Here is a tiny trained network, its code and every weight. The questions are about switching its units off for an input and a target symbol, where a switched-off unit gives its printed mean instead of its output.

import numpy as np


def w(rows, s, z=0):
    codes = np.array(rows[::2]) - 128.0
    scale = np.full(codes.shape[1], s)
    scale[-1] = z or s
    return codes * scale


def norm(h):
    return h / np.sqrt((h * h).mean(-1, keepdims=True) + 1e-5)


def f(y):
    return y / 2 * (1 + np.tanh(0.7978845608 * (y + 0.044715 * y**3)))


def softmax(a):
    e = np.exp(a - a.max(-1, keepdims=True))
    return e / e.sum(-1, keepdims=True)


def log_softmax(a):
    a = a - a.max(-1, keepdims=True)
    return a - np.log(np.exp(a).sum(-1, keepdims=True))


def net(x, mask):
    ids = ['αβηπτφ'.index(c) for c in x.split()]
    T = len(ids)
    res = E[ids] + P[:T]
    r = norm(res)
    for j in range(3):
        rows = slice(3 * j, 3 * j + 3)
        q, k, v = (r @ M[0][rows].T for M in (Q, K, V))
        z = softmax(np.where(np.tri(T) > 0, q @ k.T / 3**0.5, -1e9)) @ v
        o = O[0][rows]
        res = res + np.where(mask[j], z, o[:, -1]) @ o[:, :-1]
    y = f(norm(res) @ A[0][:, :-1].T + A[0][:, -1])
    res = res + np.where(mask[3:19], y, B[0][:, -1]) @ B[0][:, :-1]
    return log_softmax(norm(res)[-1] @ U[:, :-1].T + U[:, -1])


Q, K, V, O, A, B = {}, {}, {}, {}, {}, {}
E = w([
[110,191,146,90],'α',
[148,195,139,251],'β',
[157,193,235,150],'η',
[167,98,86,118],'π',
[60,62,135,201],'τ',
[166,109,58,145],'φ',
],0.017)
P = w([
[201,137,164,127],'0',
[181,255,104,236],'1',
[159,185,114,143],'2',
[144,185,148,130],'3',
[176,67,204,171],'4',
[129,82,136,141],'5',
[103,104,99,194],'6',
[137,253,64,137],'7',
[95,132,123,87],'8',
[128,56,196,57],'9',
[149,45,152,182],'10',
[116,88,70,158],'11',
[150,193,27,80],'12',
],0.0066)
Q[0] = w([
[77,138,216,126],'h0',
[98,80,162,154],'h0',
[148,220,182,97],'h0',
[60,232,143,75],'h1',
[190,200,191,145],'h1',
[69,58,169,242],'h1',
[133,3,141,151],'h2',
[166,186,143,72],'h2',
[147,193,14,36],'h2',
],0.015)
K[0] = w([
[109,207,62,87],'h0',
[102,114,80,151],'h0',
[151,252,165,191],'h0',
[135,216,217,37],'h1',
[230,177,151,190],'h1',
[27,146,129,249],'h1',
[52,205,14,155],'h2',
[125,79,220,114],'h2',
[107,28,206,10],'h2',
],0.013)
V[0] = w([
[104,95,108,113],'h0',
[101,115,61,141],'h0',
[144,176,96,160],'h0',
[148,139,180,132],'h1',
[124,136,103,168],'h1',
[148,56,108,156],'h1',
[195,85,132,189],'h2',
[175,105,115,56],'h2',
[88,181,1,135],'h2',
],0.0096)
O[0] = w([
[159,95,159,129,101],'h0',
[200,90,121,90,132],'h0',
[111,160,75,84,176],'h0',
[168,103,88,120,115],'h1',
[193,115,166,106,173],'h1',
[223,118,253,205,194],'h1',
[181,20,153,22,255],'h2',
[233,100,192,148,159],'h2',
[135,240,40,112,162],'h2',
],0.0056,0.0036)
A[0] = w([
[164,82,92,92,167],'n0',
[134,66,175,94,44],'n1',
[35,4,166,202,77],'n2',
[144,141,120,195,1],'n3',
[109,67,104,123,79],'n4',
[141,175,43,19,194],'n5',
[123,172,240,83,61],'n6',
[34,110,63,37,17],'n7',
[131,66,135,103,39],'n8',
[119,189,176,81,28],'n9',
[125,156,172,147,80],'n10',
[113,78,104,146,109],'n11',
[132,154,107,175,145],'n12',
[107,97,115,60,87],'n13',
[151,200,170,90,53],'n14',
[73,149,104,148,176],'n15',
],0.012,0.0018)
B[0] = w([
[66,154,128,119,253],'n0',
[134,112,96,173,182],'n1',
[80,64,221,34,227],'n2',
[112,160,141,124,178],'n3',
[117,115,123,161,145],'n4',
[40,129,92,71,252],'n5',
[228,79,67,179,156],'n6',
[159,184,63,3,239],'n7',
[131,130,112,159,165],'n8',
[207,83,124,150,159],'n9',
[143,174,103,148,127],'n10',
[123,90,103,146,153],'n11',
[109,115,172,130,172],'n12',
[158,208,129,154,152],'n13',
[133,79,149,179,162],'n14',
[190,111,148,100,166],'n15',
],0.015,0.0039)
U = w([
[125,181,56,42,255],'α',
[86,243,206,182,174],'β',
[254,72,117,127,92],'η',
[7,110,79,200,10],'π',
[59,50,231,111,205],'τ',
[63,126,106,142,54],'φ',
],0.0089,0.0027)

Each question gives the input, a string of symbols that net reads in full, and the target symbol t.
The units are the heads (3 rows each of Q, K, V and O) and the neurons (one row each of A and B). Each row of codes is followed by its name. A weight is (code - 128) times the scale printed after its matrix; where a second scale follows, it is the last column's (O, A, B and U).
mask holds one flag per unit, heads first, then neurons. A switched-off unit (its flag False) gives its mean, the last column of its rows in O or B, instead of its output. The means were averaged over made-up inputs and are rounded, as every weight is.
A unit's drop is (log p(t) with every unit on - log p(t) with that unit switched off) / (log p(t) with every unit on - log p(t) with every unit switched off).
The circuit of an input: a set's keep is (log p(t) with only the set's units on - log p(t) with every unit switched off) / (log p(t) with every unit on - log p(t) with every unit switched off). Starting from the 12 units with the biggest drops (on a tie, the unit counted first), units are removed one at a time, each time the one whose removal leaves the highest keep (on an exact tie, the one counted first), for as long as the keep stays at least 0.8.
units of the circuit, in order: the units of the circuit, biggest drop first
unit that matters most: the unit with the biggest drop
k most important neurons: the k neurons with the biggest drops, biggest first
which heads matter: for each layer, one digit per head in row order, 1 if its drop is at least 0.15 and else 0, layers parted by /
drop when u is switched off: that unit's drop, to one decimal
input φ β τ φ π φ, target π: 2 most important neurons => [n7; n0]
input η τ τ π, target τ: most important neuron => [n7]
input π φ π, target η: which heads matter => 011
input α τ π π π π τ φ, target η: units of the circuit, in order => [h2; n7]
input η π β β τ α α π, target π: which heads matter => 101
input φ β π β π η φ β φ, target τ: units of the circuit, in order => [h2; n7]
input α α φ, target β: which heads matter => 011
input τ π β τ π τ π, target π: which heads matter => 001
input τ φ φ, target π: which heads matter => 001
input η π τ π, target τ: which heads matter => 111
input π τ τ η, target η: which heads matter => 000
input π π α α π π π, target β: which heads matter => 011
input η π τ φ, target τ: which heads matter => 001
input α π π π π π π π π π, target η: unit that matters most => h1
input α π α π α φ π π π φ, target η: 4 most important neurons => [n5; n2; n7; n13]
input α φ π τ π τ α α π π β π η, target η: which heads matter => 001
input τ π φ α φ α π α α π π, target β: drop when n13 is switched off => -0.1
input π π φ π π π α π α β π φ, target β: drop when n5 is switched off => 0.2
